Below are the code and all the weights of a small trained network. Each question names an input and a target symbol and asks about switching units off, where a switched-off unit gives its printed mean instead of its output.

import numpy as np


def w(rows, s, z=0):
    codes = np.array(rows[::2]) - 128.0
    scale = np.full(codes.shape[1], s)
    scale[-1] = z or s
    return codes * scale


def f(y):
    return np.maximum(y, 0)


def softmax(a):
    e = np.exp(a - a.max(-1, keepdims=True))
    return e / e.sum(-1, keepdims=True)


def log_softmax(a):
    a = a - a.max(-1, keepdims=True)
    return a - np.log(np.exp(a).sum(-1, keepdims=True))


def net(x, mask):
    ids = ['ΓΔΠΩαβεθξστφ'.index(c) for c in x.split()]
    T = len(ids)
    res = E[ids] + P[:T]
    r = res
    for j in range(2):
        rows = slice(4 * j, 4 * j + 4)
        q, k, v = (r @ M[0][rows].T for M in (Q, K, V))
        z = softmax(np.where(np.tri(T) > 0, q @ k.T / 4**0.5, -1e9)) @ v
        o = O[0][rows]
        res = res + np.where(mask[j], z, o[:, -1]) @ o[:, :-1]
    y = f(res @ A[0][:, :-1].T + A[0][:, -1])
    res = res + np.where(mask[2:14], y, B[0][:, -1]) @ B[0][:, :-1]
    return log_softmax(res[-1] @ U[:, :-1].T + U[:, -1])


Q, K, V, O, A, B = {}, {}, {}, {}, {}, {}
E = w([
[103,138,195,9,142,161,229,113,70,141,144],'Γ',
[70,177,235,143,150,66,169,116,138,127,109],'Δ',
[142,217,218,128,182,98,104,156,204,204,109],'Π',
[209,111,117,86,60,64,182,124,188,128,145],'Ω',
[145,246,99,121,167,182,29,127,138,184,164],'α',
[165,181,167,117,92,164,165,182,110,42,55],'β',
[116,96,168,114,102,108,34,129,96,182,112],'ε',
[181,95,199,137,165,180,151,47,65,77,173],'θ',
[156,97,143,91,97,56,70,41,142,36,39],'ξ',
[131,182,64,184,78,138,172,130,60,226,101],'σ',
[63,170,121,164,73,112,110,153,159,100,126],'τ',
[61,90,141,124,151,147,152,72,189,97,58],'φ',
],0.015)
P = w([
[169,18,90,150,185,55,120,233,133,86,165],'0',
[171,191,190,152,11,142,76,111,89,150,90],'1',
[171,221,175,123,4,115,93,74,92,156,104],'2',
[162,223,176,121,22,101,112,50,106,171,113],'3',
[177,229,171,106,19,88,103,36,114,171,127],'4',
[177,224,160,102,20,94,119,6,103,158,134],'5',
[175,229,176,116,3,87,119,9,117,164,137],'6',
],0.0052)
Q[0] = w([
[145,129,128,88,27,146,130,54,120,152,86],'head 0',
[129,127,97,96,82,182,143,58,94,162,135],'head 0',
[64,80,115,155,179,126,80,172,135,119,101],'head 0',
[99,254,166,107,79,90,76,5,111,189,63],'head 0',
[180,113,74,103,236,134,132,130,133,123,195],'head 1',
[190,101,143,89,46,108,149,41,127,135,201],'head 1',
[119,233,222,117,47,114,139,3,144,96,101],'head 1',
[76,198,159,144,79,73,74,104,107,200,43],'head 1',
],0.0067)
K[0] = w([
[140,67,65,181,138,104,134,184,166,90,131],'head 0',
[129,86,121,167,169,84,157,194,173,117,81],'head 0',
[136,200,197,85,78,144,165,82,184,164,113],'head 0',
[179,47,64,120,162,93,178,188,152,103,211],'head 0',
[112,161,147,150,87,105,107,94,141,112,22],'head 1',
[95,87,68,150,198,78,123,188,146,124,141],'head 1',
[143,82,123,111,255,109,140,155,84,90,215],'head 1',
[110,91,152,94,133,122,156,157,82,135,216],'head 1',
],0.0071)
V[0] = w([
[179,127,98,136,174,168,157,141,245,84,84],'head 0',
[181,136,50,179,54,105,146,155,93,139,71],'head 0',
[115,65,83,118,114,52,113,157,183,149,202],'head 0',
[229,153,178,82,76,122,134,51,154,145,127],'head 0',
[92,123,161,124,154,87,143,190,153,176,20],'head 1',
[165,245,102,103,145,115,146,146,134,158,195],'head 1',
[122,135,158,91,104,113,235,79,110,79,178],'head 1',
[71,206,129,254,102,108,98,102,112,91,121],'head 1',
],0.0076)
O[0] = w([
[172,140,154,217,94,87,169,147,203,152,254,87],'head 0',
[92,188,105,183,45,158,192,124,103,56,90,167],'head 0',
[190,196,174,124,164,95,227,46,78,130,109,254],'head 0',
[198,51,52,128,5,143,163,108,140,210,101,144],'head 0',
[129,151,144,20,87,157,191,198,197,108,135,206],'head 1',
[136,102,60,127,172,105,156,164,41,44,247,52],'head 1',
[97,129,198,96,36,106,96,34,65,102,190,94],'head 1',
[82,96,153,180,129,83,153,234,63,193,92,66],'head 1',
],0.0072,0.0039)
A[0] = w([
[176,75,88,182,123,99,122,162,158,41,44,207],'neuron 0',
[93,219,146,148,163,140,133,53,148,137,150,104],'neuron 1',
[99,166,139,183,147,132,241,194,199,102,91,178],'neuron 2',
[160,131,192,127,134,119,158,192,84,163,139,147],'neuron 3',
[88,188,115,173,187,198,135,211,193,160,159,71],'neuron 4',
[181,100,125,246,114,74,110,115,139,150,207,96],'neuron 5',
[9,141,85,108,138,69,1,201,204,129,93,254],'neuron 6',
[168,140,67,135,88,86,77,115,147,59,119,71],'neuron 7',
[93,100,151,183,135,145,82,53,68,133,120,143],'neuron 8',
[124,208,84,75,108,215,143,108,122,191,129,44],'neuron 9',
[154,197,127,156,162,222,78,210,81,218,145,75],'neuron 10',
[71,45,122,115,186,223,128,132,102,146,88,172],'neuron 11',
],0.0069,0.0023)
B[0] = w([
[143,69,52,110,110,138,102,99,133,131,173,187],'neuron 0',
[114,72,135,159,163,124,118,111,84,171,100,242],'neuron 1',
[145,166,89,196,129,89,109,162,180,116,159,245],'neuron 2',
[132,137,144,118,121,100,113,111,110,174,190,192],'neuron 3',
[121,110,136,161,147,94,51,88,136,1,109,171],'neuron 4',
[98,151,160,133,151,207,136,130,154,142,222,190],'neuron 5',
[86,70,182,143,135,195,146,189,66,92,70,253],'neuron 6',
[101,98,125,176,163,176,107,106,104,155,144,194],'neuron 7',
[205,152,137,188,137,152,198,160,95,120,90,198],'neuron 8',
[49,111,45,124,163,143,130,111,152,100,122,236],'neuron 9',
[141,55,113,94,96,38,113,148,93,149,145,203],'neuron 10',
[110,101,161,131,118,198,207,153,114,190,131,163],'neuron 11',
],0.0082,0.0057)
U = w([
[67,77,182,5,88,104,205,177,76,187,158,127],'Γ',
[147,205,195,149,188,1,175,130,113,124,123,120],'Δ',
[68,218,224,131,221,111,90,123,254,222,183,69],'Π',
[233,188,82,55,92,126,137,181,200,130,198,178],'Ω',
[101,108,16,145,225,121,138,139,81,210,206,95],'α',
[121,227,93,141,88,187,160,196,101,26,106,29],'β',
[195,96,177,159,138,192,137,150,66,220,130,154],'ε',
[127,199,155,86,195,218,180,51,86,124,197,150],'θ',
[137,59,109,66,153,70,64,41,127,46,149,2],'ξ',
[164,160,42,163,66,66,173,88,167,235,144,170],'σ',
[4,105,137,190,114,221,156,148,206,123,181,150],'τ',
[122,94,87,102,204,137,188,87,196,148,26,222],'φ',
],0.0055,0.0034)

Each question gives the input, a string of symbols that net reads in full, and the target symbol t.
The units are the heads (4 rows each of Q, K, V and O) and the neurons (one row each of A and B). Each row of codes is followed by its name. A weight is (code - 128) times the scale printed after its matrix; where a second scale follows, it is the last column's (O, A, B and U).
mask holds one flag per unit, heads first, then neurons. A switched-off unit (its flag False) gives its mean, the last column of its rows in O or B, instead of its output. The means were averaged over made-up inputs and are rounded, as every weight is.
A unit's drop is (log p(t) with every unit on - log p(t) with that unit switched off) / (log p(t) with every unit on - log p(t) with every unit switched off).
The circuit of an input: a set's keep is (log p(t) with only the set's units on - log p(t) with every unit switched off) / (log p(t) with every unit on - log p(t) with every unit switched off). Starting from the 12 units with the biggest drops (on a tie, the unit counted first), units are removed one at a time, each time the one whose removal leaves the highest keep (on an exact tie, the one counted first), for as long as the keep stays at least 0.8.
circuit, biggest first: the units of the circuit, biggest drop first
most important unit: the unit with the biggest drop
k most important neurons: the k neurons with the biggest drops, biggest first
heads that matter: for each layer, one digit per head in row order, 1 if its drop is at least 0.15 and else 0, layers parted by /
drop when u is switched off: that unit's drop, to one decimal
input τ Π Γ α Δ Ω, target Δ: heads that matter	11
input φ Δ Δ Δ, target Π: heads that matter	10
input α ε Ω, target α: heads that matter	01
input Ω ε Π β Π, target σ: circuit, biggest first	[head 0]
input α α ε, target α: heads that matter	01
input ξ ε ε τ Ω α φ, target σ: circuit, biggest first	[head 0; neuron 6]
input Π Γ Δ Ω, target Ω: heads that matter	01
input τ ε ξ, target Δ: heads that matter	11
input φ ε ε φ β, target Ω: 2 most important neurons	[neuron 6; neuron 2]
input φ Δ τ σ Γ σ σ, target θ: circuit, biggest first	[head 1; neuron 5; head 0]
input τ Ω ε θ α, target α: circuit, biggest first	[neuron 9; neuron 10]
input ε Π ξ τ σ σ, target φ: circuit, biggest first	[head 0; head 1]
input ξ α τ Π Ω ξ β, target σ: heads that matter	10
input θ ε ε ε φ, target ε: circuit, biggest first	[head 1; neuron 8; head 0; neuron 9]
input α α φ Γ α σ, target α: most important unit	head 1
input Π ε α τ Ω, target Ω: circuit, biggest first	[head 1; neuron 1]
input θ ε τ σ θ, target ε: circuit, biggest first	[head 1; neuron 8; head 0]
input Δ α ε α Ω φ α, target σ: 2 most important neurons	[neuron 6; neuron 10]
input Ω Ω σ θ Ω σ, target θ: 3 most important neurons	[neuron 5; neuron 2; neuron 10]
input σ ε ε ε, target β: heads that matter	10
input α ε τ ε Π, target Δ: heads that matter	01
input Ω τ ε ε ε, target θ: heads that matter	11
input Ω ε Γ Π, target θ: most important unit	head 1
input φ ε τ ε ε ε, target Π: heads that matter	10
input ε φ τ ξ, target φ: heads that matter	11
input θ Ω β τ, target ε: heads that matter	01
input τ Δ Δ, target Δ: most important unit	head 0
input Δ ε ε Π ε, target Γ: drop when head 1 is switched off	0.5
input ε σ τ ε ε θ, target φ: drop when neuron 1 is switched off	0.0
input σ ε β ε ξ, target β: drop when head 1 is switched off	0.3
